Here is a tiny trained network, its code and every weight. The questions are about switching its units off for an input and a target symbol, where a switched-off unit gives its printed mean instead of its output.

import numpy as np


def w(rows, s, z=0):
    codes = np.array(rows[::2]) - 128.0
    scale = np.full(codes.shape[1], s)
    scale[-1] = z or s
    return codes * scale


def norm(h):
    return h / np.sqrt((h * h).mean(-1, keepdims=True) + 1e-5)


def f(y):
    return y / 2 * (1 + np.tanh(0.7978845608 * (y + 0.044715 * y**3)))


def softmax(a):
    e = np.exp(a - a.max(-1, keepdims=True))
    return e / e.sum(-1, keepdims=True)


def log_softmax(a):
    a = a - a.max(-1, keepdims=True)
    return a - np.log(np.exp(a).sum(-1, keepdims=True))


def net(x, mask):
    ids = ['βζηλπσφψ'.index(c) for c in x.split()]
    T = len(ids)
    res = E[ids] + P[:T]
    q, k, v = (norm(res) @ M[0].T for M in (Q, K, V))
    z = softmax(np.where(np.tri(T) > 0, q @ k.T / 4**0.5, -1e9)) @ v
    res = res + np.where(mask[0], z, O[0][:, -1]) @ O[0][:, :-1]
    y = f(norm(res) @ A[0][:, :-1].T + A[0][:, -1])
    res = res + np.where(mask[1:9], y, B[0][:, -1]) @ B[0][:, :-1]
    return log_softmax(norm(res)[-1] @ U[:, :-1].T + U[:, -1])


Q, K, V, O, A, B = {}, {}, {}, {}, {}, {}
E = w([
[111,155,166,129,188],'β',
[147,186,157,211,177],'ζ',
[123,116,42,74,249],'η',
[190,107,148,119,14],'λ',
[64,198,196,77,152],'π',
[91,131,149,141,114],'σ',
[126,124,63,49,159],'φ',
[139,151,167,128,100],'ψ',
],0.021)
P = w([
[226,80,87,29,185],'0',
[150,114,87,183,64],'1',
[104,160,129,130,142],'2',
[247,122,141,100,156],'3',
[155,110,117,163,91],'4',
[112,151,125,133,143],'5',
],0.012)
Q[0] = w([
[191,104,210,69,214],'head 1',
[39,114,142,226,38],'head 1',
[121,177,78,145,109],'head 1',
[254,126,190,22,91],'head 1',
],0.008)
K[0] = w([
[123,95,150,128,134],'head 1',
[44,155,186,188,111],'head 1',
[80,198,98,224,146],'head 1',
[201,120,124,3,157],'head 1',
],0.013)
V[0] = w([
[121,213,190,65,223],'head 1',
[223,254,98,204,143],'head 1',
[159,52,119,138,158],'head 1',
[103,180,137,167,59],'head 1',
],0.0067)
O[0] = w([
[153,128,154,160,143,254],'head 1',
[159,202,149,24,141,124],'head 1',
[138,127,144,110,62,99],'head 1',
[138,137,255,116,127,102],'head 1',
],0.0086,0.0059)
A[0] = w([
[104,155,192,74,121,102],'neuron 1',
[52,157,92,104,95,95],'neuron 2',
[155,138,157,175,83,5],'neuron 3',
[163,77,174,126,37,149],'neuron 4',
[179,120,63,68,153,126],'neuron 5',
[176,99,83,2,149,145],'neuron 6',
[112,86,79,83,208,101],'neuron 7',
[112,155,121,148,185,146],'neuron 8',
],0.012,0.0026)
B[0] = w([
[138,1,28,200,102,253],'neuron 1',
[14,146,133,107,165,142],'neuron 2',
[120,113,53,106,55,150],'neuron 3',
[95,115,143,45,205,194],'neuron 4',
[132,188,132,121,99,207],'neuron 5',
[109,221,168,125,127,237],'neuron 6',
[170,41,121,225,109,193],'neuron 7',
[174,107,117,67,73,200],'neuron 8',
],0.0077,0.006)
U = w([
[190,62,165,108,209,91],'β',
[130,211,188,158,95,41],'ζ',
[116,120,4,114,163,72],'η',
[178,61,55,191,17,92],'λ',
[93,134,166,198,68,253],'π',
[26,129,136,21,176,209],'σ',
[66,199,29,148,86,96],'φ',
[131,78,131,57,82,92],'ψ',
],0.011,0.0043)

Each question gives the input, a string of symbols that net reads in full, and the target symbol t.
The units are the heads (4 rows each of Q, K, V and O) and the neurons (one row each of A and B). Each row of codes is followed by its name. A weight is (code - 128) times the scale printed after its matrix; where a second scale follows, it is the last column's (O, A, B and U).
mask holds one flag per unit, heads first, then neurons. A switched-off unit (its flag False) gives its mean, the last column of its rows in O or B, instead of its output. The means were averaged over made-up inputs and are rounded, as every weight is.
A unit's drop is (log p(t) with every unit on - log p(t) with that unit switched off) / (log p(t) with every unit on - log p(t) with every unit switched off).
The circuit of an input: a set's keep is (log p(t) with only the set's units on - log p(t) with every unit switched off) / (log p(t) with every unit on - log p(t) with every unit switched off). Starting from all 9 units, units are removed one at a time, each time the one whose removal leaves the highest keep (on an exact tie, the one counted first), for as long as the keep stays at least 0.8.
circuit, biggest first: the units of the circuit, biggest drop first
unit that matters most: the unit with the biggest drop
k most important neurons: the k neurons with the biggest drops, biggest first
drop when u is switched off: that unit's drop, to one decimal
input ψ σ β σ, target ζ: unit that matters most => head 1
input λ π φ, target φ: 4 most important neurons => [neuron 7; neuron 6; neuron 4; neuron 5]
input π σ β, target β: circuit, biggest first => [neuron 6; neuron 8]
input ψ η π ψ, target ζ: circuit, biggest first => [head 1; neuron 1; neuron 6]
input σ π ψ, target λ: 3 most important neurons => [neuron 6; neuron 3; neuron 1]
input π β φ φ φ φ, target φ: 2 most important neurons => [neuron 6; neuron 7]
input π ψ ψ, target λ: 3 most important neurons => [neuron 1; neuron 6; neuron 3]
input η σ σ π, target φ: 3 most important neurons => [neuron 1; neuron 4; neuron 6]
input π π π σ ζ λ, target ψ: 2 most important neurons => [neuron 4; neuron 1]
input π ψ ζ π σ, target σ: 2 most important neurons => [neuron 4; neuron 7]
input σ φ π ζ, target λ: 4 most important neurons => [neuron 6; neuron 4; neuron 3; neuron 8]
input π λ π π π, target π: 2 most important neurons => [neuron 4; neuron 1]
input ζ σ λ λ, target ψ: drop when neuron 4 is switched off => 0.3
input π π η π π, target π: drop when neuron 1 is switched off => 0.6
input λ π λ, target σ: drop when neuron 4 is switched off => 0.7
input β φ σ π ψ, target ψ: drop when neuron 4 is switched off => 0.8
